Below is a small trained network, with its code and all its weights. Each question gives an input and a class and asks what happens when units are switched off, that is, made to give their printed mean instead of their output.

import numpy as np


def w(rows, s, z=0):
    codes = np.array(rows[::2]) - 128.0
    scale = np.full(codes.shape[1], s)
    scale[-1] = z or s
    return codes * scale


def f(y):
    return y / 2 * (1 + np.tanh(0.7978845608 * (y + 0.044715 * y**3)))


def log_softmax(a):
    a = a - a.max(-1, keepdims=True)
    return a - np.log(np.exp(a).sum(-1, keepdims=True))


def net(x, mask):
    res = np.array(x, float).reshape(1, 2) / 4 @ E
    y = f(res @ A[0][:, :-1].T + A[0][:, -1])
    res = res + np.where(mask, y, B[0][:, -1]) @ B[0][:, :-1]
    return log_softmax(res[-1] @ U[:, :-1].T + U[:, -1])


A, B = {}, {}
E = w([
[85,152,60,15],'x0',
[32,4,185,122],'x1',
],0.012)
A[0] = w([
[135,6,159,104,141],'n0',
[106,113,128,211,51],'n1',
[144,119,195,164,60],'n2',
[160,89,173,195,127],'n3',
[117,124,135,61,32],'n4',
[83,80,162,132,3],'n5',
[86,81,159,100,15],'n6',
[140,117,119,106,1],'n7',
[53,144,98,79,92],'n8',
[72,173,147,57,44],'n9',
],0.012,0.006)
B[0] = w([
[67,233,167,185,248],'n0',
[173,83,140,59,167],'n1',
[162,47,192,84,172],'n2',
[123,67,106,94,214],'n3',
[164,83,243,56,145],'n4',
[231,212,205,118,182],'n5',
[178,157,187,154,176],'n6',
[189,160,255,15,116],'n7',
[127,88,142,94,184],'n8',
[134,82,208,63,167],'n9',
],0.012,0.011)
U = w([
[131,39,153,79,84],'0',
[137,199,150,141,49],'1',
[5,91,71,175,254],'2',
],0.017,0.0085)

Each question gives the input, the list of numbers given to net, and the class t.
The units are the neurons (one row each of A and B). Each row of codes is followed by its name. A weight is (code - 128) times the scale printed after its matrix; where a second scale follows, it is the last column's (A, B and U).
mask holds one flag per neuron, in row order. A switched-off neuron (its flag False) gives its mean, the last column of its row in B, instead of its output. The means were averaged over made-up inputs and are rounded, as every weight is.
A unit's drop is (log p(t) with every unit on - log p(t) with that unit switched off) / (log p(t) with every unit on - log p(t) with every unit switched off).
The circuit of an input: a set's keep is (log p(t) with only the set's units on - log p(t) with every unit switched off) / (log p(t) with every unit on - log p(t) with every unit switched off). Starting from all 10 units, units are removed one at a time, each time the one whose removal leaves the highest keep (on an exact tie, the one counted first), for as long as the keep stays at least 0.8.
units of the circuit, in order: the units of the circuit, biggest drop first
top k neurons: the k neurons with the biggest drops, biggest first
drop of u: that unit's drop, to one decimal
input [-5,-5], class 0: units of the circuit, in order	[n0]
input [2,-2], class 2: units of the circuit, in order	[n5 n6]
input [4,-3], class 0: top 3 neurons	[n0 n5 n9]
input [7,8], class 1: top 4 neurons	[n0 n5 n6 n3]
input [-7,-6], class 0: units of the circuit, in order	[n0 n3]
input [5,-5], class 0: top 3 neurons	[n0 n5 n9]
input [-6,8], class 1: drop of n0	1.8
input [-3,3], class 2: drop of n8	0.1
input [-5,6], class 1: drop of n5	0.6
input [1,-3], class 2: drop of n4	0.1
input [-3,6], class 1: top 2 neurons	[n0 n5]
